Below are the code and all the weights of a small trained network. Each question names an input and a target symbol and asks about switching units off, where a switched-off unit gives its printed mean instead of its output.

import numpy as np


def w(rows, s, z=0):
    codes = np.array(rows[::2]) - 128.0
    scale = np.full(codes.shape[1], s)
    scale[-1] = z or s
    return codes * scale


def f(y):
    return y / 2 * (1 + np.tanh(0.7978845608 * (y + 0.044715 * y**3)))


def softmax(a):
    e = np.exp(a - a.max(-1, keepdims=True))
    return e / e.sum(-1, keepdims=True)


def log_softmax(a):
    a = a - a.max(-1, keepdims=True)
    return a - np.log(np.exp(a).sum(-1, keepdims=True))


def net(x, mask):
    ids = ['αγζθλμξτφψω'.index(c) for c in x.split()]
    T = len(ids)
    res = E[ids] + P[:T]
    u = 0
    for l in range(2):
        r = res
        for j in range(2):
            rows = slice(3 * j, 3 * j + 3)
            q, k, v = (r @ M[l][rows].T for M in (Q, K, V))
            z = softmax(np.where(np.tri(T) > 0, q @ k.T / 3**0.5, -1e9)) @ v
            o = O[l][rows]
            res = res + np.where(mask[u + j], z, o[:, -1]) @ o[:, :-1]
        u += 2
        y = f(res @ A[l][:, :-1].T + A[l][:, -1])
        res = res + np.where(mask[u : u + 8], y, B[l][:, -1]) @ B[l][:, :-1]
        u += 8
    return log_softmax(res[-1] @ U[:, :-1].T + U[:, -1])


Q, K, V, O, A, B = {}, {}, {}, {}, {}, {}
E = w([
[146,113,54,99,109],'α',
[216,149,128,111,55],'γ',
[146,135,66,108,96],'ζ',
[166,55,167,47,44],'θ',
[85,166,121,52,129],'λ',
[147,65,6,115,155],'μ',
[79,212,99,166,85],'ξ',
[23,85,91,109,46],'τ',
[157,93,164,154,50],'φ',
[77,122,170,149,196],'ψ',
[104,149,102,214,122],'ω',
],0.018)
P = w([
[185,255,66,59,48],'0',
[167,255,69,72,82],'1',
[157,238,79,90,85],'2',
[134,212,82,105,80],'3',
[143,173,92,106,84],'4',
[136,160,92,128,84],'5',
[143,130,97,130,98],'6',
[132,120,102,152,98],'7',
[139,104,113,162,102],'8',
[125,86,108,174,114],'9',
[139,79,143,193,94],'10',
[140,54,144,210,106],'11',
[153,44,163,208,93],'12',
[114,83,130,207,81],'13',
],0.0075)
Q[0] = w([
[127,159,107,90,96],'0.h0',
[220,103,85,72,75],'0.h0',
[124,129,190,70,142],'0.h0',
[172,144,107,188,112],'0.h1',
[130,92,92,113,74],'0.h1',
[196,107,12,112,84],'0.h1',
],0.011)
K[0] = w([
[15,185,113,25,83],'0.h0',
[123,76,205,225,81],'0.h0',
[129,131,65,2,96],'0.h0',
[171,32,182,122,152],'0.h1',
[128,14,103,209,160],'0.h1',
[90,28,178,254,144],'0.h1',
],0.0089)
V[0] = w([
[68,171,94,152,138],'0.h0',
[162,106,172,142,195],'0.h0',
[124,146,154,71,84],'0.h0',
[113,130,152,153,254],'0.h1',
[125,84,60,49,123],'0.h1',
[131,103,25,232,146],'0.h1',
],0.0097)
O[0] = w([
[53,210,139,194,147,128],'0.h0',
[250,148,122,174,171,36],'0.h0',
[138,189,2,48,185,161],'0.h0',
[209,171,66,126,206,28],'0.h1',
[97,123,15,109,70,240],'0.h1',
[111,154,64,207,124,255],'0.h1',
],0.0067,0.0076)
A[0] = w([
[100,61,52,61,235,93],'0.n0',
[1,114,172,142,199,3],'0.n1',
[162,214,61,162,136,89],'0.n2',
[73,60,159,115,26,151],'0.n3',
[110,64,153,148,195,68],'0.n4',
[96,197,62,226,181,169],'0.n5',
[140,155,128,110,21,151],'0.n6',
[60,92,206,142,178,114],'0.n7',
],0.0077,0.003)
B[0] = w([
[142,152,211,127,56,193],'0.n0',
[200,67,63,115,223,154],'0.n1',
[150,79,112,207,125,179],'0.n2',
[201,201,72,2,117,252],'0.n3',
[32,50,149,113,148,125],'0.n4',
[166,190,100,128,115,211],'0.n5',
[60,100,18,240,181,224],'0.n6',
[201,8,20,199,141,140],'0.n7',
],0.0062,0.011)
Q[1] = w([
[73,253,168,195,102],'1.h0',
[207,90,56,60,211],'1.h0',
[92,52,99,155,153],'1.h0',
[121,35,104,194,161],'1.h1',
[131,75,160,166,153],'1.h1',
[114,103,200,100,199],'1.h1',
],0.0058)
K[1] = w([
[44,67,150,169,147],'1.h0',
[147,129,140,124,207],'1.h0',
[125,118,113,178,87],'1.h0',
[254,191,113,157,176],'1.h1',
[149,117,135,67,161],'1.h1',
[41,149,116,123,149],'1.h1',
],0.0092)
V[1] = w([
[103,80,150,126,152],'1.h0',
[95,135,183,189,93],'1.h0',
[142,46,161,162,143],'1.h0',
[196,118,255,100,105],'1.h1',
[175,98,69,110,45],'1.h1',
[63,62,147,183,192],'1.h1',
],0.0099)
O[1] = w([
[133,100,2,109,189,87],'1.h0',
[91,43,179,69,187,83],'1.h0',
[145,47,102,96,139,64],'1.h0',
[60,80,112,60,153,4],'1.h1',
[103,116,133,62,153,225],'1.h1',
[70,214,46,35,69,69],'1.h1',
],0.006,0.031)
A[1] = w([
[191,110,69,114,110,73],'1.n0',
[160,137,128,212,116,249],'1.n1',
[163,142,143,158,69,164],'1.n2',
[119,130,148,61,146,2],'1.n3',
[127,216,164,127,3,192],'1.n4',
[118,115,135,164,69,115],'1.n5',
[165,112,191,123,158,135],'1.n6',
[134,168,2,51,163,160],'1.n7',
],0.0097,0.0028)
B[1] = w([
[136,115,69,192,172,160],'1.n0',
[107,90,228,183,70,227],'1.n1',
[143,109,131,22,147,208],'1.n2',
[98,162,9,15,38,127],'1.n3',
[87,75,78,84,253,251],'1.n4',
[91,2,123,92,69,170],'1.n5',
[210,213,49,136,144,128],'1.n6',
[127,236,231,118,43,136],'1.n7',
],0.0055,0.032)
U = w([
[120,125,128,136,143,3],'α',
[137,101,147,108,168,129],'γ',
[118,129,137,140,139,3],'ζ',
[177,126,112,83,123,82],'θ',
[117,149,144,128,211,203],'λ',
[114,91,85,178,93,103],'μ',
[55,111,152,174,176,77],'ξ',
[87,138,111,131,104,175],'τ',
[99,56,215,59,104,246],'φ',
[199,193,166,190,154,188],'ψ',
[60,108,248,156,103,143],'ω',
],0.011,0.0032)

Each question gives the input, a string of symbols that net reads in full, and the target symbol t.
The units are the heads (3 rows each of Q, K, V and O) and the neurons (one row each of A and B). Each row of codes is followed by its name. A weight is (code - 128) times the scale printed after its matrix; where a second scale follows, it is the last column's (O, A, B and U).
mask holds one flag per unit, layer by layer, with each layer's heads first. A switched-off unit (its flag False) gives its mean, the last column of its rows in O or B, instead of its output. The means were averaged over made-up inputs and are rounded, as every weight is.
A unit's drop is (log p(t) with every unit on - log p(t) with that unit switched off) / (log p(t) with every unit on - log p(t) with every unit switched off).
The circuit of an input: a set's keep is (log p(t) with only the set's units on - log p(t) with every unit switched off) / (log p(t) with every unit on - log p(t) with every unit switched off). Starting from the 12 units with the biggest drops (on a tie, the unit counted first), units are removed one at a time, each time the one whose removal leaves the highest keep (on an exact tie, the one counted first), for as long as the keep stays at least 0.8.
circuit, biggest first: the units of the circuit, biggest drop first
most important unit: the unit with the biggest drop
top k neurons: the k neurons with the biggest drops, biggest first
k most important neurons of layer l: the k neurons of layer l with the biggest drops, biggest first
heads that matter: for each layer, one digit per head in row order, 1 if its drop is at least 0.15 and else 0, layers parted by /
input ξ ζ γ ω ω α, target ω: circuit, biggest first	(0.h1, 0.n3, 1.n1, 0.h0)
input ζ ζ ζ μ μ φ, target φ: circuit, biggest first	(1.n2, 1.n5)
input μ ξ ψ μ λ ψ ζ, target ψ: top 2 neurons	(1.n4, 1.n5)
input μ μ ψ ψ, target ψ: most important unit	0.n1
input γ γ θ μ μ α φ α, target φ: 3 most important neurons of layer 0	(0.n1, 0.n5, 0.n7)
input μ γ ζ λ, target λ: heads that matter	01 / 00
input α ξ ω ζ, target ω: circuit, biggest first	(1.h0, 0.h0)
input φ α μ τ μ λ γ θ, target θ: circuit, biggest first	(0.n3, 1.n1)
input ζ γ θ γ, target θ: circuit, biggest first	(0.h1, 0.n3, 1.n1)
input μ γ ψ θ θ μ θ τ μ ψ λ θ γ ψ, target μ: top 3 neurons	(0.n7, 0.n1, 1.n4)
input θ ξ γ γ ψ μ μ, target ψ: heads that matter	11 / 00
input ψ γ τ μ α ξ τ μ α, target τ: heads that matter	11 / 01
input γ φ φ τ, target τ: heads that matter	10 / 00
input μ ψ μ μ γ ψ ξ, target ξ: top 2 neurons	(0.n3, 1.n4)
input α ξ θ μ μ μ φ μ ω, target ω: circuit, biggest first	(1.n1, 0.h0)
input μ μ μ μ μ γ ξ μ θ μ ω μ γ, target ω: most important neuron of layer 0	(0.n5)
input μ ξ μ α, target ξ: circuit, biggest first	(1.n4, 0.h0, 1.h0)
input λ λ μ μ μ ω ζ, target ω: circuit, biggest first	(0.h1, 1.n1, 0.h0, 0.n3)
input μ μ φ λ μ φ ω γ μ φ θ γ, target φ: heads that matter	01 / 00
input φ ω ζ λ γ ξ ψ μ, target ψ: circuit, biggest first	(0.h1, 1.n4)
input μ μ ζ γ γ γ μ ω μ, target ω: heads that matter	01 / 00
input λ φ μ γ ψ γ ψ ω μ φ γ φ γ, target φ: circuit, biggest first	(1.h1)
input θ ψ α γ μ α μ ψ α λ μ γ, target μ: heads that matter	01 / 11
input τ θ φ φ ψ, target ψ: circuit, biggest first	(1.n4, 0.n1, 1.n5)
input ξ μ θ, target θ: heads that matter	10 / 00
